Below is a small trained network, with its code and all its weights. Each question gives an input and a target symbol and asks what happens when units are switched off, that is, made to give their printed mean instead of their output.

import numpy as np


def w(rows, s, z=0):
    codes = np.array(rows[::2]) - 128.0
    scale = np.full(codes.shape[1], s)
    scale[-1] = z or s
    return codes * scale


def f(y):
    return np.maximum(y, 0)


def softmax(a):
    e = np.exp(a - a.max(-1, keepdims=True))
    return e / e.sum(-1, keepdims=True)


def log_softmax(a):
    a = a - a.max(-1, keepdims=True)
    return a - np.log(np.exp(a).sum(-1, keepdims=True))


def net(x, mask):
    ids = ['ΓΘΞΣΨαδεζλμπτω'.index(c) for c in x.split()]
    T = len(ids)
    res = E[ids] + P[:T]
    u = 0
    for l in range(3):
        r = res
        for j in range(2):
            rows = slice(2 * j, 2 * j + 2)
            q, k, v = (r @ M[l][rows].T for M in (Q, K, V))
            z = softmax(np.where(np.tri(T) > 0, q @ k.T / 2**0.5, -1e9)) @ v
            o = O[l][rows]
            res = res + np.where(mask[u + j], z, o[:, -1]) @ o[:, :-1]
        u += 2
        y = f(res @ A[l][:, :-1].T + A[l][:, -1])
        res = res + np.where(mask[u : u + 4], y, B[l][:, -1]) @ B[l][:, :-1]
        u += 4
    return log_softmax(res[-1] @ U[:, :-1].T + U[:, -1])


Q, K, V, O, A, B = {}, {}, {}, {}, {}, {}
E = w([
[150,182,146,103,113,157,27,203,128,77,99],'Γ',
[80,199,144,163,116,91,18,146,148,104,101],'Θ',
[145,147,138,95,63,210,175,117,123,90,77],'Ξ',
[43,134,174,172,67,161,61,69,130,89,87],'Σ',
[112,167,94,97,76,190,97,133,103,194,94],'Ψ',
[175,129,61,133,57,152,45,180,95,150,162],'α',
[92,140,111,172,81,165,171,49,182,106,201],'δ',
[171,162,89,144,96,131,206,58,166,205,63],'ε',
[130,136,156,117,213,178,101,137,128,155,11],'ζ',
[83,202,115,192,142,127,137,74,144,189,167],'λ',
[208,55,35,129,155,116,139,142,155,82,69],'μ',
[159,101,176,210,176,182,121,130,98,143,136],'π',
[122,159,57,157,135,117,125,175,86,250,125],'τ',
[149,211,160,140,158,195,216,80,160,150,141],'ω',
],0.021)
P = w([
[190,110,220,2,71,24,120,60,15,127,119],'0',
[185,109,213,46,76,40,82,69,57,166,131],'1',
[182,113,202,76,85,63,73,67,87,164,120],'2',
[176,111,170,99,98,82,63,64,108,160,118],'3',
[181,121,153,120,110,93,59,87,127,144,118],'4',
[175,120,137,127,117,116,67,99,144,143,101],'5',
[176,133,139,158,120,118,72,132,150,132,100],'6',
[163,133,129,172,122,141,87,141,160,132,95],'7',
[163,141,118,185,125,151,96,160,173,122,90],'8',
[155,147,119,209,123,164,107,178,179,118,90],'9',
[151,147,104,219,123,178,113,193,194,107,84],'10',
[144,152,87,230,122,186,129,205,208,96,86],'11',
[137,163,71,222,127,195,123,214,238,72,65],'12',
[141,166,65,236,123,212,132,211,238,85,50],'13',
],0.0094)
Q[0] = w([
[98,124,127,57,115,132,114,148,119,122,139],'0.h0',
[81,97,140,64,126,71,185,164,83,126,157],'0.h0',
[87,93,131,100,202,116,160,140,64,70,157],'0.h1',
[159,161,100,245,136,120,93,40,199,129,41],'0.h1',
],0.011)
K[0] = w([
[159,137,152,125,125,63,141,69,151,128,182],'0.h0',
[146,78,215,3,133,35,121,69,7,139,168],'0.h0',
[117,159,207,44,84,31,107,16,105,101,148],'0.h1',
[112,179,85,232,87,214,121,175,207,119,84],'0.h1',
],0.0067)
V[0] = w([
[170,122,96,121,130,60,138,55,108,144,166],'0.h0',
[132,124,152,88,92,85,110,127,81,90,97],'0.h0',
[115,177,123,172,63,78,142,73,107,143,207],'0.h1',
[60,230,99,3,114,68,109,31,128,159,54],'0.h1',
],0.0075)
O[0] = w([
[102,161,182,73,140,221,157,130,37,134,126,15],'0.h0',
[183,144,151,142,213,168,88,109,126,153,161,118],'0.h0',
[97,52,139,91,184,131,147,196,90,56,1,2],'0.h1',
[178,50,193,225,145,126,113,242,97,118,206,229],'0.h1',
],0.0074,0.003)
A[0] = w([
[90,134,154,112,254,198,239,147,185,79,173,151],'0.n0',
[147,69,165,223,232,178,159,47,196,146,79,212],'0.n1',
[133,156,64,237,117,224,106,138,79,150,57,253],'0.n2',
[92,98,127,96,45,194,154,165,129,154,153,78],'0.n3',
],0.0055,0.0044)
B[0] = w([
[67,116,132,166,86,136,246,116,99,165,215,140],'0.n0',
[141,103,66,120,180,108,132,133,107,52,190,198],'0.n1',
[132,147,78,76,167,188,167,203,165,34,112,251],'0.n2',
[163,155,180,139,83,128,97,169,99,132,150,144],'0.n3',
],0.011,0.013)
Q[1] = w([
[164,49,113,177,86,58,157,119,113,203,21],'1.h0',
[162,161,152,28,55,131,122,164,106,154,109],'1.h0',
[105,111,86,143,254,79,171,151,161,100,180],'1.h1',
[113,78,176,137,121,86,132,74,114,185,49],'1.h1',
],0.0069)
K[1] = w([
[135,106,239,62,182,102,81,62,2,165,180],'1.h0',
[111,60,81,157,173,129,139,79,64,177,120],'1.h0',
[85,126,154,146,49,135,113,160,223,96,113],'1.h1',
[132,42,224,91,93,50,102,67,65,172,121],'1.h1',
],0.007)
V[1] = w([
[217,67,155,110,123,104,159,66,50,107,142],'1.h0',
[254,23,63,137,67,184,213,109,161,112,102],'1.h0',
[188,124,78,104,27,159,100,165,99,238,127],'1.h1',
[145,135,209,120,11,228,101,118,185,2,122],'1.h1',
],0.0059)
O[1] = w([
[128,178,208,131,145,192,140,91,89,79,86,81],'1.h0',
[77,94,105,251,89,149,123,84,96,128,58,251],'1.h0',
[64,33,168,137,151,200,126,155,168,178,108,94],'1.h1',
[157,103,232,147,164,2,141,115,174,129,75,214],'1.h1',
],0.0096,0.011)
A[1] = w([
[173,127,81,177,64,190,52,89,106,92,167,253],'1.n0',
[187,113,126,86,78,195,118,117,189,28,146,236],'1.n1',
[158,134,99,123,158,122,1,214,90,128,41,121],'1.n2',
[98,152,106,112,115,154,92,194,86,144,45,41],'1.n3',
],0.0059,0.0041)
B[1] = w([
[61,186,157,177,108,107,139,156,68,206,144,248],'1.n0',
[118,29,59,71,65,73,73,161,27,239,165,255],'1.n1',
[90,102,171,142,3,186,240,63,99,92,78,255],'1.n2',
[234,124,123,108,2,10,131,156,148,140,195,178],'1.n3',
],0.0078,0.011)
Q[2] = w([
[34,157,160,153,155,134,47,109,153,110,169],'2.h0',
[253,172,145,101,199,84,159,46,179,117,152],'2.h0',
[122,156,132,97,138,201,136,66,181,162,173],'2.h1',
[147,137,117,137,86,104,136,118,97,163,157],'2.h1',
],0.006)
K[2] = w([
[253,98,178,90,164,213,107,79,26,155,106],'2.h0',
[80,111,193,76,112,109,81,127,83,110,137],'2.h0',
[139,128,193,74,165,171,93,140,50,126,112],'2.h1',
[169,172,95,141,166,189,125,132,163,106,135],'2.h1',
],0.0063)
V[2] = w([
[226,188,110,109,144,212,232,169,152,167,84],'2.h0',
[33,198,79,145,188,99,113,213,168,77,101],'2.h0',
[187,146,140,112,128,117,26,192,102,167,3],'2.h1',
[233,188,84,176,247,154,137,93,140,138,96],'2.h1',
],0.0071)
O[2] = w([
[152,112,81,122,128,251,134,121,144,126,211,134],'2.h0',
[72,139,191,95,125,129,97,130,98,99,179,80],'2.h0',
[64,91,115,145,131,49,124,64,111,109,152,68],'2.h1',
[148,156,149,139,137,134,55,122,109,92,129,2],'2.h1',
],0.014,0.0081)
A[2] = w([
[183,102,99,196,175,85,145,55,253,98,113,254],'2.n0',
[197,102,128,202,87,78,125,181,125,125,212,69],'2.n1',
[119,166,93,89,77,143,202,120,141,129,114,169],'2.n2',
[90,149,125,76,149,153,69,169,77,183,155,87],'2.n3',
],0.0064,0.0046)
B[2] = w([
[126,68,254,55,101,207,20,75,163,200,174,226],'2.n0',
[141,109,106,203,71,51,172,77,200,76,214,224],'2.n1',
[98,228,144,57,141,65,83,141,124,90,18,249],'2.n2',
[112,124,140,82,100,207,107,182,170,167,61,150],'2.n3',
],0.0083,0.016)
U = w([
[237,143,125,56,124,63,84,96,177,218,172,94],'Γ',
[189,75,129,83,153,25,193,160,115,121,181,110],'Θ',
[170,149,192,165,117,154,64,53,186,108,95,147],'Ξ',
[196,151,188,138,132,43,116,89,141,117,114,67],'Σ',
[110,22,184,191,140,124,159,221,181,185,156,137],'Ψ',
[63,105,146,35,153,137,137,80,114,201,78,172],'α',
[132,106,158,136,181,105,148,192,133,117,31,148],'δ',
[119,75,139,215,100,157,162,98,133,10,90,42],'ε',
[195,143,89,224,115,42,124,156,169,215,173,81],'ζ',
[116,84,198,82,103,120,160,156,42,75,177,219],'λ',
[24,161,151,241,155,171,91,108,119,232,53,168],'μ',
[164,193,80,35,128,88,63,2,109,166,118,253],'π',
[115,102,71,71,93,152,172,95,115,138,173,84],'τ',
[214,140,122,132,122,158,73,154,198,87,83,112],'ω',
],0.0068,0.0066)

Each question gives the input, a string of symbols that net reads in full, and the target symbol t.
The units are the heads (2 rows each of Q, K, V and O) and the neurons (one row each of A and B). Each row of codes is followed by its name. A weight is (code - 128) times the scale printed after its matrix; where a second scale follows, it is the last column's (O, A, B and U).
mask holds one flag per unit, layer by layer, with each layer's heads first. A switched-off unit (its flag False) gives its mean, the last column of its rows in O or B, instead of its output. The means were averaged over made-up inputs and are rounded, as every weight is.
A unit's drop is (log p(t) with every unit on - log p(t) with that unit switched off) / (log p(t) with every unit on - log p(t) with every unit switched off).
The circuit of an input: a set's keep is (log p(t) with only the set's units on - log p(t) with every unit switched off) / (log p(t) with every unit on - log p(t) with every unit switched off). Starting from the 12 units with the biggest drops (on a tie, the unit counted first), units are removed one at a time, each time the one whose removal leaves the highest keep (on an exact tie, the one counted first), for as long as the keep stays at least 0.8.
units of the circuit, in order: the units of the circuit, biggest drop first
unit that matters most: the unit with the biggest drop
top k neurons: the k neurons with the biggest drops, biggest first
k most important neurons of layer l: the k neurons of layer l with the biggest drops, biggest first
which heads matter: for each layer, one digit per head in row order, 1 if its drop is at least 0.15 and else 0, layers parted by /
input ω Ξ ζ Σ λ α λ ω, target λ: units of the circuit, in order -> [2.h0 0.h1 1.n1]
input Θ ω ζ Ξ Γ ω α α μ ω, target μ: which heads matter -> 01 / 10 / 00
input π Θ Ψ Ξ λ Ξ ε τ δ α ζ Γ π, target Γ: which heads matter -> 01 / 01 / 00
input Ψ α δ ζ ω α Σ Ψ ω π α ω π Ξ, target ω: units of the circuit, in order -> [2.h1 0.n0]
input Γ ε ω ω Ψ τ π Σ, target π: most important neuron of layer 0 -> [0.n1]
input τ λ δ α π, target α: units of the circuit, in order -> [0.h1 2.h1 2.n1]
input ζ Ψ Ψ λ Σ Ψ, target λ: which heads matter -> 11 / 00 / 10
input α ζ ε ζ μ Ψ Ψ ε Ψ τ Σ ζ, target Σ: units of the circuit, in order -> [1.h1 2.h0 0.n1]
input ω α Θ Ψ Σ Σ Γ Θ τ Ψ δ Θ ω, target Θ: units of the circuit, in order -> [1.h0 0.n1 0.n0]
input α Ψ Σ π τ ζ, target τ: which heads matter -> 00 / 01 / 10
input ε π μ ε ζ ω λ π τ λ ζ Ξ, target λ: top 2 neurons -> [0.n1 1.n1]
input α α μ π μ α Σ α ω Ψ μ δ Θ, target δ: which heads matter -> 00 / 10 / 11
input Ψ μ α Ψ Σ ζ α μ τ λ π Σ Ψ, target π: units of the circuit, in order -> [0.h1 0.n1 1.h1]
input α Ξ Ξ π Ξ α τ ζ Ξ μ, target Ξ: which heads matter -> 00 / 11 / 00
input ε ζ λ Ψ ζ ζ ζ α τ μ ε ε, target ε: top 2 neurons -> [0.n2 0.n1]
input π Ξ Θ ζ α μ Ξ μ Σ δ, target Σ: units of the circuit, in order -> [1.h1 2.h0]
input μ ζ Ψ Ψ μ Ξ π μ Σ Σ ζ τ Ξ Γ, target τ: units of the circuit, in order -> [2.h0 0.h1 1.n1]
input ζ ω Ξ ζ π Ψ Ξ δ μ ω Ψ, target ω: top 2 neurons -> [0.n0 1.n3]
input δ δ μ, target δ: which heads matter -> 01 / 00 / 10
input δ π ε, target π: unit that matters most -> 1.h1
input π ε Ξ Γ δ ζ δ δ π δ ω ζ π, target ζ: units of the circuit, in order -> [0.h0 1.h1]
input δ Σ Ψ Γ π Ψ Ψ ω τ μ, target τ: units of the circuit, in order -> [0.n2 2.h0 1.h1]
input ω Ψ Ψ Ψ δ Ψ Ξ λ, target Ξ: units of the circuit, in order -> [2.n0 1.n1 1.h1]
input τ Ψ ζ Σ λ ζ Σ ζ Θ, target ζ: unit that matters most -> 0.h1
input τ Ξ π ζ Θ ζ μ Γ α, target μ: which heads matter -> 01 / 11 / 00
input τ α λ μ δ λ ζ α ε Θ Θ ω ε α, target ω: top 3 neurons -> [0.n0 1.n3 0.n1]
input Σ Ψ ζ Ξ ω μ ε Ψ δ Ξ, target δ: unit that matters most -> 0.n2
input λ δ μ μ ω, target μ: which heads matter -> 00 / 10 / 00
input ε Ψ Θ ζ ζ Ξ, target ζ: which heads matter -> 01 / 00 / 00
input δ Ψ Ξ δ ε ω π Ψ δ μ μ Ξ Ψ α, target α: top 2 neurons -> [0.n2 2.n2]
